Rows, each with the band of its hidden value
[-136  -94  -89  -60 -342  222  244  107  106  -37  430 -131   -8   89
  -25  -81 -270  -95 -168   41  233   63  243 -322   58 -266  234   53
  -41 -290 -203  161   18  354  -19  142  -17  -37 -313   16   96  208
   24  245   94  -69  -84 -102  -98  -89 -113  -45  173] => [65]
[-290   23 -101   55   59 -225   56   62    1  148  -92  -71    4 -102
 -207  222 -162  287  220   74 -131 -197  197  -91 -113   13  -73 -234
 -226 -330   90 -182  -18  -32  -57  223   55   29   -5    5  131  -72
  -56   28   32  243  -58 -117 -105 -255 -325 -122   77] => [71]
[ -56 -186  -25    1  219  -14 -146 -129 -166   -4 -190  297  -86 -115
 -156   -9 -314  340  178 -117  -94  -46  207   37   33  118 -115 -152
  -49 -190   61 -260  -49 -120   87  247 -105  103   83  361  -95  -78
 -125 -183  -39  277   72   35   48  -89 -197   44    2] => [66]
[ 305 -232   44 -116 -260   35  -29 -195   22 -180  -71   58  110 -169
   56   86 -166   45   17  248   76  268  124  -60  130  136   17   -9
  183   85 -177   40  309 -253 -139 -202  -49  112  101 -314  160   13
  -93 -141   14   78   43  113 -219   52  155   87  -87] => [58]
[ -24  -55   96 -112  223  245  -74  -59  -43  -20 -105   71 -300   97
   31 -194  -82  -38  192 -125 -114  113  126  -25  249  -83  141 -118
  -26 -156 -206  -51  -45 -121   17  176  -28  -75   38  383 -376   52
    4   62  -35  -27  101   77   16  159 -241  253 -102] => [73]
[  43  -55    9   94  -32  284 -157   67  -79   45 -163  127 -218  -60
   -9 -100  118 -233  259  -51  -19  307 -164  301  330   -7  180  130
   71  106 -154  -56   14 -416 -129   57   20 -136  226   96 -305  -61
  -46  -64  100  -82    1  158   24  131 -257  343 -100] => [60]
[  82  -77  -82  157  417  201  -26  -67 -178 -223   74  -70 -137  166
   67  -28  -40 -390 -149  -84  -29  160   68   72  137 -210  -68  -80
    2  403  -38 -111  -64    5  -75 -272  -55    5  199  197 -167  334
  -42   29   75 -166  219  -37 -159   41 -103 -129  402] => [71]
[ -70 -267 -218   26  182   -5  150   28 -238   84  123  176 -197   52
   -1  193   -1 -154 -143 -188  -54  -30  215  322  152 -153 -202   63
 -137  296  -16  -87 -191  310   18   -3 -143  -34   15  254  -53   92
  183  122   96 -123   63  143  194  -70   98 -103  276] => [73]
[ -97 -174   83  302   46 -115  -93 -215  266  117   37   88  156 -110
 -118  -87 -158  202  189   61  188  103  -59 -223  -37  451  133   24
  -19 -176  146 -121   94 -133   -4   36 -123  -18  115 -196   15   10
  -88 -202 -155   40  -51  -18 -111 -114  -94  258 -128] => [77]
[  74  167  -18  153 -112  -21   41 -192 -208  -84   59   24  244  255
  316 -316  204 -289   18  125  115 -242 -189 -113  121  -58 -133  -60
 -113  368  -21  -88  202  -42   23 -225  -75 -235 -115 -236 -114  -48
 -172   72  -54 -219  -85 -207   40   10   41  195   89] => [67]
[-198   81    6  -55   47  -51  123  206  -83  109 -153  -63 -341   79
 -151  251  105  -22  309   18 -249  174 -118   84  216  -68 -127   69
   30   30 -160 -104 -148  -73  -80   42 -133 -188  -71   18   24   59
  152   74  271  -99   -2  126   74  -30 -203 -146   59] => [58]
[ 324 -120  -27 -344 -578 -108  -94 -157  -46   17    7   54  277 -105
  140 -168 -274 -199  133   63   92   10  235 -116  154   -4  116 -161
 -284    2   39  239  369   24   66 -125 -157 -106  -93  -62  -98   10
   33  -35  127  160  -42  -68   10  -48  230  122   38] => [66]
[ -74 -142   -3  219  259  298   33  138  -33   70  176  228 -230   11
 -100  -85   22   39   98  -72   59  320   52  -25  153  180  132  229
  122   13  -19   -3  -49  -43   28  133  -58 -119   11  224  -89  133
  161 -121   81  -22   52  152  -17   93 -273  193 -160] => [60]
[  43   68  135   27 -302   25  -80    5  -36    2 -146   75 -141   98
   -2 -131   36  113  231  -26   73  131 -116 -103  228   80   -2  -78
   11 -105 -108   97  117 -184  -11   42  -60 -131  -90 -117    8  -34
  -49  -34  -21  -19  -39  119   46   22 -102  133 -143] => [58]
[  81 -320   -4    5  188 -130  202 -236 -160 -251  322  208 -114  203
  -29  -65 -150  294 -197  -96  -32  -59  104 -146  220  115 -188   96
  141  -59    0 -223   19  214  -11  149  -35   96 -109  109   54  209
  -11   17 -218  -83   12  144   96   24  106 -265   49] => [75]
[  25  -62 -145   92   44   28  145  -65 -116  -72  348   36  147   86
  187 -103  118 -225 -110  121  -32 -140  101 -170   64   -3   79   30
 -160  234  -14  -88  167   48  -60  -62  -48 -162  -42   45  -63  110
  -19  128  -28 -196  -15 -241  -58   16  -35   59  122] => [60]
[  36 -322  -67 -236  -56    3   90  127  -48   73 -188 -325 -188 -173
  -20  415   28 -309  -23  130 -287  257  -17  241  -46 -231   41 -166
   62   90 -313   80    9  -68 -318  -95   40  148   18 -221  205   43
   28  197  137 -149  108   88 -110 -104 -106  -46  182] => [58]
[-135  -73   89   39  165   51   97  111  -91  225  -10  154 -526 -164
 -105  167  192  -62  208  -32 -187  235 -200  214  104  150   77  212
  263  148 -186   12 -167 -209 -177  181   28   -9   79  -57    2  -41
  201   28  149  -53  -24  337  134   21 -163  231 -171] => [66]
[  44 -215    4  237   80  196  -93  -69   19 -116   25  175  -16   96
  -97 -304 -184   98  177 -213  345  282   69 -121  371  170   65  168
  -26 -111   64  -59   12   18  176   21 -215 -205   -4  300 -357  208
    5 -217  -61  -69   96   88  -42   91  -68  211   58] => [76]
[ -94 -251  -96  251  121  -61  -61   81  106  175  -87   34   -8 -167
 -210  181  -36  324  113 -116   32   59   60  -22  -98  289   43 -140
 -153 -207  199  -34   29  110  -62  107   11   47   68   91  187   83
   67 -160  -92   78   31   29  -26 -196 -140   -4 -140] => [76]
[ -48  -82 -106 -122  144 -217  -71   -7  -28  163 -208   76   15 -183
 -168   55 -288  192  234  -40  -64  -73  122 -115   22  175 -144 -284
 -147 -172  179  -98   73  207  143   19 -189  -63  -93  185   21  -82
  -14 -220  111  319   85  -59   24  -57  -47   88 -135] => [73]
[ -82 -323 -151 -151  -32  257  162  104  -38   -7   19 -152   52   28
   39   85 -347 -150  -95   73  224  192  407  -13  132 -366  -32  -68
  -55 -193 -273   58  -70  310  144  -13 -177  -39 -260   90  -79   70
    7   93  149  -26  141   -9 -132  -43 -103   99  257] => [74]
[ -98  165  109 -156 -222  -63   72  -32   -7  162  186  209  -76   37
   -7 -258  -83 -143  356   76  -61   27   26 -282  200  154  152  115
  -88  -25  -28   50  103 -110   85  152 -217 -315 -142   60 -221  -34
  146   66  211   83 -141  -11   73   96  -71  302  -86] => [67]
[ -22   47 -161  -47  253 -236  -47  -79  -74  120  -92   88 -149 -350
 -206  119 -147  342  231  -17 -262 -136  217   20 -212  155   47 -136
 -176  -99  221  -54  116  -54 -104  143  186  188  126   95  103  -65
   87 -221   97  419  -29  -52  -75 -229 -266 -174 -162] => [66]
[ 180 -147 -171  -20  -32  306   42   88   22 -159  309 -217  -15   -2
   44 -125 -212 -249 -122  -19  225  239  253  -24  264 -279  310   56
  -69 -159  -42  161  146  129  -54  -49  195   -6   12   92 -204  319
   24  -32  107   12   79  -40 -207    0 -229 -106   89] => [58]
[-164  -99  -40    6  -38   55   59  352 -207  276 -217   61 -346    8
 -112  183  308 -387  273   -1 -281  429 -254  349  163  -53  -36   61
   13  280 -141   80 -108 -229 -179   64 -133 -229   12  -73    6  -91
  232  107  320 -210   -4  273  104   67 -229  216   78] => [59]
[  78 -275 -115 -192 -205    4   75  -19  -33  -95   30  -12  -66  -22
 -112  129 -266   -4  -81  -52  -38  186  227  -34   76 -131  -48  -39
  -51    5 -136   57   48  228  -49  -72 -190   58 -137   93  162  150
   45   73  106  -28   64   26  -43  -67   83 -204  243] => [77]
[ -93 -250  -33   60  296 -343  -65 -115   12   41 -290    6 -332 -202
 -398  320 -171  353  173 -192 -261  142  -39  131  -93  221 -179 -113
   25  -45  105 -177 -124  -21 -176   40  -63  242  165   30  216   76
   25 -142  -38  119   92  181  -31 -216 -104 -283  142] => [60]
[  27  173  190  156  -98   92  -90  -35   55  124  -43  235 -117  193
  120 -146  162   71  259    4   94  108 -117  -87  293  258   15  -20
  -24   33   10   54   83 -148   69  -15  -98 -247   63  -75  -84   18
  116 -117   22  -55  -68  189  160  100   14  209 -395] => [74]
[ 130  -49 -114  176  -78   11  114   -1 -132 -141  271  -97   44  129
  131 -153  142 -194 -179   -7  163  -57 -113 -103  171  -59   16  -36
  -23  158   37   52  190  138 -117 -125  129  -84  -77 -160   35  173
  -79   63  -95 -182   -8  -66  -52    8    0  -18   76] => [75]
[-250 -254   12  505  157   16    3  143  180  174  141  -85   28 -121
 -214  179  -76  178   12  -29  280  103  -68 -201 -137  325   88  -46
   47 -235  150  -58  -90   53  -46   92  -15   26   38 -109  232  192
  -64  -96 -133    6   61  -11 -153 -249 -257  127   52] => [74]
[ 102 -387  -23   46  -79   84  186    9  163 -134  502 -233  -79  -36
  -81  -59  -84  -41 -214   19   57  319  -21 -321  -23   88  382  207
  140 -180 -110  179  160  151 -224   58   94  105 -185 -157  193  372
   50   83 -121 -241   16  -45 -189  -81 -181 -143   66] => [73]
[ -45 -403 -135  147   29  -66  -53  138 -194  140 -168  186 -181 -375
 -408  207 -211  269  109 -260   69  142  152  215 -124  177 -111   -2
   37  -45  143   37  -46   20  -69  163   12  196   27  172  197  -15
   47 -134    6  331   83  215  -74 -216 -162  100  186] => [71]
[-102  -19    9  149 -167 -105 -100   87   84   69 -170  -59  -21   34
 -207  117  -19  227  219   -4 -100  126 -214  -42   31  139  -12 -119
  -68 -228   71 -112   55 -123 -130   79  -27  -28   -1 -130  242   26
  -99  -95   12   -7  -76  -14   19 -179 -264 -194  -76] => [71]
[-137   30  -72  131  -64  195   23  323  133  147  123 -207 -162  104
  -84  -47  135 -191  149 -139   10  197 -224 -154  179  -24  271   17
 -142 -136   -8   95  -28  223  -48   34  -75 -302 -168  203  -50  265
  120   58  152 -267    3 -119   77  -24 -264   -2  -72] => [76]
[ -61 -150  166  181  299  -75 -130 -237  126  139  -84   65 -112 -203
 -157  -40 -224  186  169 -143   83  -29   31 -210 -219  375   52 -122
   55  -32   94  -23  -36    4   24  -11  -97  143   83   76   12  109
  -19 -119 -152  192  102   20  -94 -163  -69  274  -16] => [73]
[  75  -20 -174  -30  430   15   46 -250 -138  -84   44  187 -160   86
  112   39  -14  -10  -65 -122 -181 -156  224  178  144  -82 -151   -3
 -153  351   19 -223  -58  245   16 -147  -77   13  159  341 -169  139
  130  -39   63  -68   64   -2  145    7  142 -229   14] => [74]
[-195 -107  -38  360  379  152  -31  -58  258   36  -30  -45   87   30
 -125  -67 -115  295   59   15  136  102   10 -286 -139  232   84 -116
  -26 -243   85 -166   10  167   18   11  -50    9  -14   58  104  114
  -76 -191 -127  -36   45 -137 -172  -78 -260   92 -207] => [67]
[ 124 -224   21    1  166  -22  103 -226 -241 -127  -18   90  -72   82
  104 -106    1 -104  -70 -123   74 -155  -42   36  176   -5 -225  -49
  128  271  -92 -127   15  159  -20 -102  -52   14  -48   78 -137   93
  -56   95 -151 -104   77  117   66   70  240  200  136] => [59]
[  34  -61  -10   86  -10   61   42 -239 -191  -33  270  397  -53  153
  218 -138  -17   22 -170    7   30 -101  217    7   63   23  -68   38
  -72  234  -58  -34   18   -7   63   66 -107   16   22   19    2  -36
   13   34  -71  -66  -54   58  165  -33   55   24   13] => [76]
[ -56 -164    6  123  210 -125  214 -133  -80  -70  371  -95 -153  124
  185  -41  235 -232 -172   56 -116 -117 -179 -144  105   43  101   -1
   39  141 -121 -123    0  -10 -208   77   59  -45    1 -136  -70  153
  -56  237 -214 -400    8  -53   33   14  -31   63  124] => [66]
[  16   85  102  188 -163   72   -3  173   89  116   51  113 -175  176
  -66  -19   65  126  218 -177  262  166  -95 -121  411  226  -26   38
  -25  -89  126  130    7  196  110  -39 -108 -293  -47   72  -16  262
  238 -127  105  -24  -19  256  168   46  112    2 -272] => [76]
[-225 -363   92  131   82 -128   24 -156   42  208    6  332 -198  -32
 -251   32 -177  452  116 -215  -44   18   98   31  -96  310  -31   45
  -14 -279   56 -112 -161   57  -10  414  -84  159  -11  118   98  -46
  107    7 -206   73 -102  267  185 -189  -91   88  -69] => [59]
[ -21 -116  -48  205  240  294  126   67  -92   31  420  149  -52   83
  204   26   37 -354 -240   63  170   25  169  -53  167    0   50   22
   67  285  -62  -21  -49  129   30  -84  -69 -123   97  132  -77  210
   66   88   66 -109  112   27  -19  108   32  234   41] => [73]
[ -48    9  -24  -73   83 -297 -149  -69 -233   15 -481  104 -276 -194
 -260  283 -203  308  233 -134 -236  -95  143  122  -82   19 -349 -386
  -87   42   42 -113  -53 -144  -64   -1  -78  188  125  112  188 -100
  -93  -86   53  348  121   96  -40 -196  -84 -170  214] => [58]
[  94   95  100  -11 -186   11  -82  174  -36   49  -51  104 -344   41
 -154  -37  102 -145  240 -161 -112  308 -190  -81  267  156   85 -102
    4  128   65  201  100  -92 -147  -34  -63 -176   91  106   27  218
  200  -14  190   -1   17  230   40  135   25   30  -93] => [65]
[-117  -24   31  219  223 -128 -111   46  103   73 -233 -171  -94  -71
 -209  178 -239   39  169  -98  185  128  -30 -164   33  140 -153 -318
  -32  -65  162  -29 -101  137   61 -200 -177  -27   84  -10   75  226
  -36 -186   88  136  203   38 -155 -146  -31  -16  178] => [66]
[-185   27    4   85  119  177   15  -74   58   64  -63  273  -44  129
   16 -140  -61   14  267  128   34  207   51   13  315   73   11  116
   -1  -60 -112 -231  -43 -171   86  121 -205 -238   84   71 -276 -131
   21 -111  137  -55  -74  110   34  175 -133  299 -202] => [59]
[-172  -89   -3   63  -58  128   67  206   77  171   12    1 -156   33
  -87   49   26 -105  197  -39   68  187  -75  -39  277   56   80   45
   -3 -116 -109  -22  -78   73   11   87 -168 -265  -84  122 -105   64
   88   58  124 -126    8   85   63   76 -103  249  -76] => [60]
[ 178  -63   48   65  125  -34   11 -349 -201  -87  -41  355   76   73
  161  -38 -113  129   22   85  123  -17  183   62   90  153 -330  102
   84  390    6 -110   74  -29  153 -234 -198   31   51 -145   18  -11
   50 -211   38   98   20  162   58  -42  234    2  -13] => [76]
[ 185  -80   60  248 -171  -24  -55   16  -29 -137 -165  -14  -74  149
  -90 -226   85  189  263 -241  395  229 -197  -83  493  199  -96   69
    7  -82  113  101  151   33   63 -124  -38 -248  -79  -50 -183  218
   43 -216 -123 -113   48  236   -9   74   88   86  -71] => [76]
[  55  -47 -128    7  -67  142   46 -151 -184  -81  100  189  176  255
  231 -283  -74 -174  -52  -28  174  -97  211  -32  236 -169 -133    4
 -222  211  -61  -62   77  216  210 -121 -253 -234 -170  176 -239   -1
  -30   41   23 -145    4 -121  100   62   88  134  146] => [77]
[  25  177   27 -128   91   56   12 -263 -199  125   98  351 -211   57
  166 -123  -70 -185  -33  -80 -150 -212  182   83 -115  -86  -89  -54
  -79  463  -45   62  -48  157   48  -77 -103   68   31  136  -12  -27
  170  100  175  122  -71   63  224  -60  140   52   -5] => [65]
[ 122  -98  -56 -185 -100   91  -18 -136   -9   -4   74  107 -107 -134
    8   86 -341 -111  -20   55   15  226  415   81   18 -134   84    2
  -71  109  -94  164   47   -2   -8 -101  -78  142  115  -22   16   92
  144  -56  245  193   41  116  -97 -102   19 -111  137] => [76]
[ -17 -102 -165  129  159   -6  175  -62  -66   52   55  180  -81  -69
  -49  215   44  -57  -69  -61   50  -30   75   99   16   93 -221  112
   32  492   28  -80  -54  369  -47 -265 -178  -29   46   70  165  146
  215   -1  163  -63   13  107   51  -29  353  -18   82] => [65]
[  36   70   48  152   -4  -12  135    7 -101  -64  401  -70  118  251
  248 -166  164 -326 -138  155   60 -164 -188 -336  165   54   31 -149
   11  139   36  -42  176   45  -65  -75   29 -208  -79 -171   17  196
 -108  143  -67 -194  -14 -153  -11   74  -10   99   -4] => [67]
[  -9   23 -105  -15  356  -24  124 -159  -99   19  246   80  -14   24
  209  -42  -66 -311  -95  202  -40  -25  190  -71   65  -33  -42  -50
  -40  312  -16  -72   42   75   57 -166 -112  -79   59  -81 -119   17
   45  -35  149    0   78  -70  -68   70   -9  112   37] => [73]
[ 156   74  -78  -96 -279 -239  109  -24 -299  142  218  185   55 -242
  203  104  219 -205    9  262 -155 -299  -48   65   -8  135  -22  -38
    0  364   27   45  302 -224 -184  -20  144  -33   43 -349  193 -209
  -17   61   98  168 -143  -32   77  -57   78  184 -151] => [58]
[-139 -130  -61  -13   62 -272   28  110  -95  165 -111    6 -131 -141
 -290  227 -105  207  248  -67 -226   23   73  -23  -99  148 -105 -104
 -135 -114  139  -49   -8    0  -62  138  -68   14  -57   66  181   37
  108  -33   96  188   15   23  -22 -221 -227 -158  125] => [60]
[  47   13  130  122  191  376 -212  -49    9  -37 -215  275 -304  294
    5 -212  -96   35  184 -212  114  363   14  215  492  -27  -20  -50
   48  -83  -46  -69 -111 -114   99   51  -55 -104  240  281 -348  102
   62 -194   55  -11   62  379  142  215 -112  112 -274] => [67]
[ -94 -113 -130  129  291 -106 -102 -120  133   24  -92   42 -186  -76
 -257   21 -103  310  121 -153 -229  120  -26   25  -70  166   92  -57
 -138 -154  143 -174   -6   42 -139  113   16  124  132  155   75   57
    3 -181  -55    8  -14  -30    2 -134 -270 -243 -116] => [71]
[  21 -170  -62  151   -7   46   85  -59  -95  -74  309  138  -85  139
   96  -35  -23  -51 -251 -133  154 -101  -58  -69  214   21  -62  -11
   39  104  -13  -96  -52  297   13    4 -106  -48  -63  115   46  185
  -70   57  -98 -199   26   23  196  -12  162  -47   60] => [66]
[ 161   11   58  274    1  192   31 -135   54  -22  286  205  -73   50
  100  -66  124  -59 -159  -95  204  -45 -131  -86   74  239   57  101
  162  366   57   43   89  209 -110 -209   42   14  130  -18  154  281
  100  -24  -42  -94  -57  119   94   23  298   68 -224] => [65]
[  67  314 -119    5   97  -37  -11 -232   56  116  264   94    1   65
  288 -173   95 -384  -27   62  -65 -251   38   19  129  -29  152 -114
 -282  353  132   -6  139  138  -44 -202   52 -143  229  -28 -202   31
   93   13  141  -27 -116 -132  131   46  132   53 -210] => [75]
[ 123   39    7  184  -34   62   98   -7 -168  -18  343  289  -62  184
  194  -50   88   58 -253  -64  224 -188  103 -188  166  146 -181 -125
   25  237   91  102   99  323  100 -108  -36  -90  -83   27  208  163
   75   -2  -68   14   27  104  157   54  257   10 -188] => [73]
[ -16 -268    1  176  200   41  129 -182  -29   -4  321  208  -25   26
  142    4  -14  -55 -216   85   96   32   53  -99   32  191  -12   84
  131  201  -75  -99  -18   87   -5  -15 -143   22   21  -92   68   76
   -4    1 -107 -172   41   62   39   10  107  165   -8] => [76]
[-254  -11    1   29   79  -95  -64  -18  185  211   79  -30 -192 -110
 -196   22 -178    2  125  -67 -196  -21  -95 -132 -114  105  243 -188
 -107 -265   60  -98  -82   23 -143  247   -5   59   80  102   49   30
  -56   50   27   67  -70  -89   48 -149 -279   26  -55] => [59]
[-149  -49  -38   96  258  141   33   21   70   98  -16   28 -186   29
  -72 -165  -78 -165  172 -141  138  172   75 -119  199   39   70  -14
  -73   34  -32   15  -87  196  102  -38 -207 -229  -38  271 -303  112
  127   -8   90  -76  107   42  -59  142  -51  360   32] => [75]
[-200  -29   42 -116  402  149   29  107  126  239 -238  -44 -479   40
 -199  205  -77 -142  304 -150 -243  346  -92  234  202  -55  -15   77
   93   34 -146 -102 -314  182  -13  -22 -189  -98   58  259 -158  155
  301  -18  348  -69   74  271  156   50 -120  -18 -119] => [75]
